Below is a small trained network, with its code and all its weights. Each question gives an input and a target symbol and asks what happens when units are switched off, that is, made to give their printed mean instead of their output.

import numpy as np


def w(rows, s, z=0):
    codes = np.array(rows[::2]) - 128.0
    scale = np.full(codes.shape[1], s)
    scale[-1] = z or s
    return codes * scale


def norm(h):
    return h / np.sqrt((h * h).mean(-1, keepdims=True) + 1e-5)


def f(y):
    return np.maximum(y, 0)


def softmax(a):
    e = np.exp(a - a.max(-1, keepdims=True))
    return e / e.sum(-1, keepdims=True)


def log_softmax(a):
    a = a - a.max(-1, keepdims=True)
    return a - np.log(np.exp(a).sum(-1, keepdims=True))


def net(x, mask):
    ids = ['ΔΠΣΦΨβεζηθλμτω'.index(c) for c in x.split()]
    T = len(ids)
    res = E[ids] + P[:T]
    u = 0
    for l in range(2):
        r = norm(res)
        for j in range(2):
            rows = slice(2 * j, 2 * j + 2)
            q, k, v = (r @ M[l][rows].T for M in (Q, K, V))
            z = softmax(np.where(np.tri(T) > 0, q @ k.T / 2**0.5, -1e9)) @ v
            o = O[l][rows]
            res = res + np.where(mask[u + j], z, o[:, -1]) @ o[:, :-1]
        u += 2
        y = f(norm(res) @ A[l][:, :-1].T + A[l][:, -1])
        res = res + np.where(mask[u : u + 16], y, B[l][:, -1]) @ B[l][:, :-1]
        u += 16
    return log_softmax(norm(res)[-1] @ U[:, :-1].T + U[:, -1])


Q, K, V, O, A, B = {}, {}, {}, {}, {}, {}
E = w([
[81,71,229,20,100,99],'Δ',
[121,83,234,34,120,96],'Π',
[141,142,176,146,135,56],'Σ',
[81,115,180,43,79,122],'Φ',
[91,93,191,60,102,126],'Ψ',
[123,162,142,56,77,124],'β',
[83,117,106,223,111,93],'ε',
[68,127,114,172,121,121],'ζ',
[112,191,90,192,60,106],'η',
[158,2,210,94,150,113],'θ',
[103,128,124,186,162,151],'λ',
[195,194,188,201,150,123],'μ',
[180,77,83,30,158,48],'τ',
[130,83,87,124,114,220],'ω',
],0.017)
P = w([
[171,123,138,70,5,143],'0',
[118,136,184,61,178,163],'1',
[47,161,144,164,131,169],'2',
[98,59,54,129,70,128],'3',
[145,116,118,58,205,157],'4',
[60,158,69,132,149,148],'5',
],0.019)
Q[0] = w([
[226,155,143,82,135,181],'L0H0',
[246,108,159,133,14,120],'L0H0',
[135,127,145,50,86,122],'L0H1',
[187,152,184,115,107,143],'L0H1',
],0.012)
K[0] = w([
[94,232,199,86,161,105],'L0H0',
[69,200,244,118,41,76],'L0H0',
[88,2,146,107,6,26],'L0H1',
[230,172,206,115,39,151],'L0H1',
],0.008)
V[0] = w([
[56,222,197,76,101,38],'L0H0',
[160,81,255,165,153,112],'L0H0',
[128,144,143,125,136,84],'L0H1',
[95,238,198,164,222,140],'L0H1',
],0.0039)
O[0] = w([
[158,101,43,1,133,151,152],'L0H0',
[43,115,119,77,145,150,127],'L0H0',
[138,131,113,157,166,103,112],'L0H1',
[116,153,126,197,137,69,1],'L0H1',
],0.0073,0.0026)
A[0] = w([
[135,160,142,172,60,171,253],'L0N0',
[91,111,66,161,98,231,63],'L0N1',
[110,166,143,200,124,55,156],'L0N2',
[98,67,149,120,52,134,84],'L0N3',
[85,91,92,72,80,183,188],'L0N4',
[156,141,194,153,121,155,153],'L0N5',
[120,87,119,140,136,59,128],'L0N6',
[183,151,98,78,91,102,140],'L0N7',
[98,71,164,86,76,4,129],'L0N8',
[163,175,119,71,157,152,2],'L0N9',
[150,151,136,107,198,167,89],'L0N10',
[200,88,145,126,2,73,182],'L0N11',
[132,177,55,99,144,166,89],'L0N12',
[83,89,127,122,227,97,19],'L0N13',
[163,167,190,100,85,94,119],'L0N14',
[166,205,130,157,185,167,32],'L0N15',
],0.011,0.0048)
B[0] = w([
[149,89,242,168,210,108,186],'L0N0',
[254,53,167,65,156,126,164],'L0N1',
[185,68,150,81,49,186,156],'L0N2',
[202,148,162,164,103,98,189],'L0N3',
[166,100,127,214,69,133,251],'L0N4',
[149,149,136,149,150,178,150],'L0N5',
[106,106,148,208,116,176,143],'L0N6',
[162,149,181,144,80,102,170],'L0N7',
[208,138,106,197,146,154,202],'L0N8',
[174,204,118,129,98,119,144],'L0N9',
[81,180,101,127,104,159,160],'L0N10',
[165,3,210,26,16,143,197],'L0N11',
[74,89,148,229,104,142,148],'L0N12',
[27,102,149,146,70,146,158],'L0N13',
[159,153,162,152,136,110,161],'L0N14',
[133,160,48,150,105,65,146],'L0N15',
],0.0086,0.011)
Q[1] = w([
[166,163,100,42,198,98],'L1H0',
[229,105,139,180,180,158],'L1H0',
[99,162,32,192,120,137],'L1H1',
[251,51,159,206,98,125],'L1H1',
],0.013)
K[1] = w([
[112,132,253,106,134,124],'L1H0',
[168,109,127,143,159,126],'L1H0',
[108,138,95,201,147,81],'L1H1',
[194,27,78,121,134,130],'L1H1',
],0.019)
V[1] = w([
[82,108,128,149,198,152],'L1H0',
[191,195,116,140,166,201],'L1H0',
[126,50,254,142,157,159],'L1H1',
[88,134,234,97,88,36],'L1H1',
],0.0082)
O[1] = w([
[131,156,163,129,133,73,77],'L1H0',
[119,182,99,197,121,114,114],'L1H0',
[66,119,101,88,123,57,254],'L1H1',
[132,135,10,155,102,94,177],'L1H1',
],0.012,0.0092)
A[1] = w([
[130,145,130,138,112,210,158],'L1N0',
[86,132,75,117,102,172,75],'L1N1',
[166,253,123,96,128,124,5],'L1N2',
[107,124,134,97,166,97,121],'L1N3',
[123,127,168,163,151,86,2],'L1N4',
[102,195,49,159,161,63,81],'L1N5',
[179,127,100,95,130,154,135],'L1N6',
[63,136,169,120,156,102,50],'L1N7',
[171,86,139,160,155,164,52],'L1N8',
[94,169,104,104,172,159,176],'L1N9',
[125,172,114,84,170,89,3],'L1N10',
[128,94,103,115,218,141,87],'L1N11',
[109,227,134,147,160,173,59],'L1N12',
[122,113,71,179,109,89,27],'L1N13',
[138,158,143,121,67,122,112],'L1N14',
[147,122,189,161,150,165,119],'L1N15',
],0.019,0.0058)
B[1] = w([
[94,150,46,114,106,76,205],'L1N0',
[164,129,155,150,122,196,186],'L1N1',
[238,137,92,139,86,132,169],'L1N2',
[135,212,81,121,100,148,161],'L1N3',
[170,127,121,187,186,197,158],'L1N4',
[114,55,108,130,11,97,186],'L1N5',
[105,147,143,225,161,100,214],'L1N6',
[181,119,123,205,147,125,194],'L1N7',
[88,192,145,102,103,134,207],'L1N8',
[166,144,234,103,183,139,174],'L1N9',
[183,35,194,180,233,199,136],'L1N10',
[156,94,92,191,170,56,148],'L1N11',
[66,89,160,44,129,47,192],'L1N12',
[174,204,139,68,166,94,212],'L1N13',
[111,90,90,138,215,139,255],'L1N14',
[103,217,131,136,102,199,219],'L1N15',
],0.012,0.0056)
U = w([
[57,127,68,4,115,120,139],'Δ',
[164,125,153,62,229,162,200],'Π',
[213,86,197,96,79,147,143],'Σ',
[95,83,46,116,181,205,158],'Φ',
[119,139,155,42,155,237,154],'Ψ',
[231,173,40,114,136,180,88],'β',
[27,37,127,174,81,130,70],'ε',
[154,166,205,197,148,213,119],'ζ',
[92,172,87,158,34,2,2],'η',
[85,36,86,88,207,80,130],'θ',
[34,115,190,82,178,59,210],'λ',
[201,225,157,68,139,68,152],'μ',
[175,131,129,197,211,68,148],'τ',
[40,203,103,134,63,154,160],'ω',
],0.014,0.0064)

Each question gives the input, a string of symbols that net reads in full, and the target symbol t.
The units are the heads (2 rows each of Q, K, V and O) and the neurons (one row each of A and B). Each row of codes is followed by its name. A weight is (code - 128) times the scale printed after its matrix; where a second scale follows, it is the last column's (O, A, B and U).
mask holds one flag per unit, layer by layer, with each layer's heads first. A switched-off unit (its flag False) gives its mean, the last column of its rows in O or B, instead of its output. The means were averaged over made-up inputs and are rounded, as every weight is.
A unit's drop is (log p(t) with every unit on - log p(t) with that unit switched off) / (log p(t) with every unit on - log p(t) with every unit switched off).
The circuit of an input: a set's keep is (log p(t) with only the set's units on - log p(t) with every unit switched off) / (log p(t) with every unit on - log p(t) with every unit switched off). Starting from the 12 units with the biggest drops (on a tie, the unit counted first), units are removed one at a time, each time the one whose removal leaves the highest keep (on an exact tie, the one counted first), for as long as the keep stays at least 0.8.
circuit, biggest first: the units of the circuit, biggest drop first
k most important neurons: the k neurons with the biggest drops, biggest first
top k neurons in layer l: the k neurons of layer l with the biggest drops, biggest first
heads that matter: for each layer, one digit per head in row order, 1 if its drop is at least 0.15 and else 0, layers parted by /
input Δ Ψ Π ω β λ, target ζ: circuit, biggest first => (L1H1)
input ζ Δ Δ Σ β, target β: circuit, biggest first => (L0N11, L0N0)
input ω Δ θ λ μ λ, target η: circuit, biggest first => (L1N5, L1N13, L0N11)
input τ ζ Ψ ω Φ Φ, target ζ: heads that matter => 10 / 00
input Φ τ τ τ Σ μ, target ω: top 2 neurons in layer 0 => (L0N0, L0N8)
input ω Φ ω ω Δ Δ, target ζ: heads that matter => 10 / 00
input Δ λ ζ Δ λ ζ, target τ: heads that matter => 00 / 10
input Δ λ θ, target τ: heads that matter => 00 / 11
input Δ Ψ θ, target ε: top 2 neurons in layer 1 => (L1N14, L1N12)
input ε Δ β Π μ λ, target η: circuit, biggest first => (L0N11, L1N5, L1N13)
input Δ Δ Ψ Φ η, target η: 4 most important neurons => (L0N11, L1N5, L0N7, L0N12)
input τ τ ζ, target ω: 2 most important neurons => (L0N2, L0N0)
input Δ λ ζ Δ θ β, target ε: heads that matter => 10 / 11
input Σ τ Φ, target ω: heads that matter => 00 / 01
input Σ μ λ λ λ, target λ: top 2 neurons in layer 0 => (L0N11, L0N10)
input β ε ω β μ, target μ: heads that matter => 00 / 01
input Δ Σ ε, target λ: 2 most important neurons => (L0N2, L0N8)
input Ψ μ Ψ, target η: heads that matter => 00 / 11
input μ Σ τ λ τ Δ, target ω: 3 most important neurons => (L0N0, L1N0, L0N7)
input Δ τ Π Δ Π Σ, target Ψ: top 2 neurons in layer 0 => (L0N2, L0N4)
input λ Π Δ, target τ: 2 most important neurons => (L0N11, L0N0)
input Δ Φ ω, target ζ: 3 most important neurons => (L0N0, L0N1, L0N11)
input ζ λ μ Σ λ Δ, target τ: 3 most important neurons => (L0N11, L0N8, L0N13)
